Here is a tiny trained network, its code and every weight. The questions are about switching its units off for an input and a class, where a switched-off unit gives its printed mean instead of its output.

import numpy as np


def w(rows, s, z=0):
    codes = np.array(rows[::2]) - 128.0
    scale = np.full(codes.shape[1], s)
    scale[-1] = z or s
    return codes * scale


def f(y):
    return y / 2 * (1 + np.tanh(0.7978845608 * (y + 0.044715 * y**3)))


def log_softmax(a):
    a = a - a.max(-1, keepdims=True)
    return a - np.log(np.exp(a).sum(-1, keepdims=True))


def net(x, mask):
    res = np.array(x, float).reshape(1, 6) / 4 @ E
    y = f(res @ A[0][:, :-1].T + A[0][:, -1])
    res = res + np.where(mask, y, B[0][:, -1]) @ B[0][:, :-1]
    return log_softmax(res[-1] @ U[:, :-1].T + U[:, -1])


A, B = {}, {}
E = w([
[83,123,248,195,178,180,51,93,128,159,86],'x0',
[149,104,153,172,181,2,89,73,62,203,50],'x1',
[204,195,181,173,170,76,102,95,168,210,129],'x2',
[230,92,79,91,160,86,142,162,224,81,138],'x3',
[77,50,43,200,82,140,76,143,115,206,178],'x4',
[184,88,107,116,198,134,184,163,131,188,110],'x5',
],0.0097)
A[0] = w([
[122,103,126,219,178,106,124,112,144,224,119,176],'n1',
[198,137,20,115,85,59,141,147,141,168,210,141],'n2',
[174,87,39,152,116,103,162,144,139,157,164,181],'n3',
[162,26,66,150,193,94,110,181,148,165,128,135],'n4',
[55,62,94,161,123,57,123,119,34,153,74,202],'n5',
[120,141,103,69,82,160,250,104,138,82,185,180],'n6',
[167,199,117,156,156,162,164,153,194,101,142,86],'n7',
[101,189,147,106,136,108,159,165,126,77,142,126],'n8',
[174,107,77,85,144,162,131,179,139,28,118,187],'n9',
[165,143,126,180,159,125,98,152,109,219,114,81],'n10',
[159,105,60,103,60,85,154,146,179,91,188,217],'n11',
[135,147,145,86,117,136,163,192,164,64,112,173],'n12',
[64,90,134,198,89,111,31,55,94,187,143,178],'n13',
[80,35,72,97,94,215,129,180,117,74,196,167],'n14',
[91,179,103,130,144,187,192,130,87,164,149,136],'n15',
[126,191,70,148,132,171,159,138,101,178,105,2],'n16',
[110,170,105,135,108,147,72,73,47,114,154,249],'n17',
],0.011,0.0052)
B[0] = w([
[220,169,132,126,200,89,77,128,149,143,109,221],'n1',
[184,92,152,9,105,111,56,91,219,210,202,225],'n2',
[153,111,127,71,111,147,65,48,120,197,117,209],'n3',
[77,166,118,107,133,86,183,55,32,129,56,203],'n4',
[53,114,151,64,97,116,158,42,28,94,70,225],'n5',
[166,130,80,131,137,139,81,189,73,158,143,226],'n6',
[126,99,90,123,115,125,168,79,65,133,155,170],'n7',
[117,103,154,123,161,101,101,96,125,186,155,164],'n8',
[93,98,74,147,118,165,124,53,127,182,119,215],'n9',
[170,127,132,138,177,84,129,162,140,219,142,191],'n10',
[136,90,82,78,146,122,81,101,119,177,134,227],'n11',
[109,123,123,177,121,81,90,104,77,178,71,192],'n12',
[67,100,125,216,115,197,119,101,136,129,91,243],'n13',
[48,54,16,149,35,219,62,216,195,116,224,253],'n14',
[128,148,101,136,164,133,175,165,22,122,131,171],'n15',
[91,76,92,166,65,121,180,168,93,184,93,138],'n16',
[104,138,74,173,148,148,81,115,69,166,115,192],'n17',
],0.011,0.019)
U = w([
[115,112,151,106,125,107,151,53,86,129,70,180],'0',
[150,110,168,179,153,129,97,117,154,169,106,98],'1',
[197,107,135,68,145,102,99,105,179,155,154,144],'2',
[163,65,108,136,24,48,209,210,188,34,198,8],'3',
[143,116,83,119,79,60,221,218,212,32,185,8],'4',
[140,81,151,168,15,70,251,189,180,48,180,8],'5',
[79,85,74,129,57,183,128,149,126,112,145,178],'6',
[179,134,112,140,170,97,153,159,85,130,119,115],'7',
],0.016,0.013)

Each question gives the input, the list of numbers given to net, and the class t.
The units are the neurons (one row each of A and B). Each row of codes is followed by its name. A weight is (code - 128) times the scale printed after its matrix; where a second scale follows, it is the last column's (A, B and U).
mask holds one flag per neuron, in row order. A switched-off neuron (its flag False) gives its mean, the last column of its row in B, instead of its output. The means were averaged over made-up inputs and are rounded, as every weight is.
A unit's drop is (log p(t) with every unit on - log p(t) with that unit switched off) / (log p(t) with every unit on - log p(t) with every unit switched off).
The circuit of an input: a set's keep is (log p(t) with only the set's units on - log p(t) with every unit switched off) / (log p(t) with every unit on - log p(t) with every unit switched off). Starting from the 12 units with the biggest drops (on a tie, the unit counted first), units are removed one at a time, each time the one whose removal leaves the highest keep (on an exact tie, the one counted first), for as long as the keep stays at least 0.8.
circuit, biggest first: the units of the circuit, biggest drop first
k most important neurons: the k neurons with the biggest drops, biggest first
drop of u: that unit's drop, to one decimal
input [7,-6,6,-7,-4,3], class 1: circuit, biggest first => (n5)
input [-4,-5,2,5,-6,-8], class 2: 3 most important neurons => (n13 n8 n14)
input [3,-1,6,-8,2,-5], class 1: circuit, biggest first => (n14 n4 n13)
input [8,-4,0,-5,-6,-8], class 1: circuit, biggest first => (n14 n5 n4)
input [-2,-5,4,-4,2,8], class 2: 2 most important neurons => (n13 n14)
input [0,-1,-1,-1,-6,4], class 0: 4 most important neurons => (n14 n2 n1 n10)
input [0,7,8,-1,8,-4], class 0: 2 most important neurons => (n5 n4)
input [7,-2,2,7,8,-5], class 1: circuit, biggest first => (n1 n5)
input [5,-3,0,-1,-6,-7], class 0: 4 most important neurons => (n14 n1 n2 n10)
input [-5,1,-4,4,2,-1], class 2: 2 most important neurons => (n2 n13)
input [-3,2,0,-3,5,0], class 0: 2 most important neurons => (n14 n5)
input [6,-1,-1,0,4,1], class 1: 2 most important neurons => (n14 n1)
input [2,7,5,-1,5,6], class 0: 2 most important neurons => (n5 n4)
input [-7,-3,2,7,8,-1], class 2: circuit, biggest first => (n2)
input [-6,-8,6,3,2,-6], class 2: drop of n2 => 1.3
input [-8,8,-4,-7,0,-6], class 0: drop of n2 => 0.0
input [1,-1,2,-1,5,1], class 1: drop of n1 => 0.1
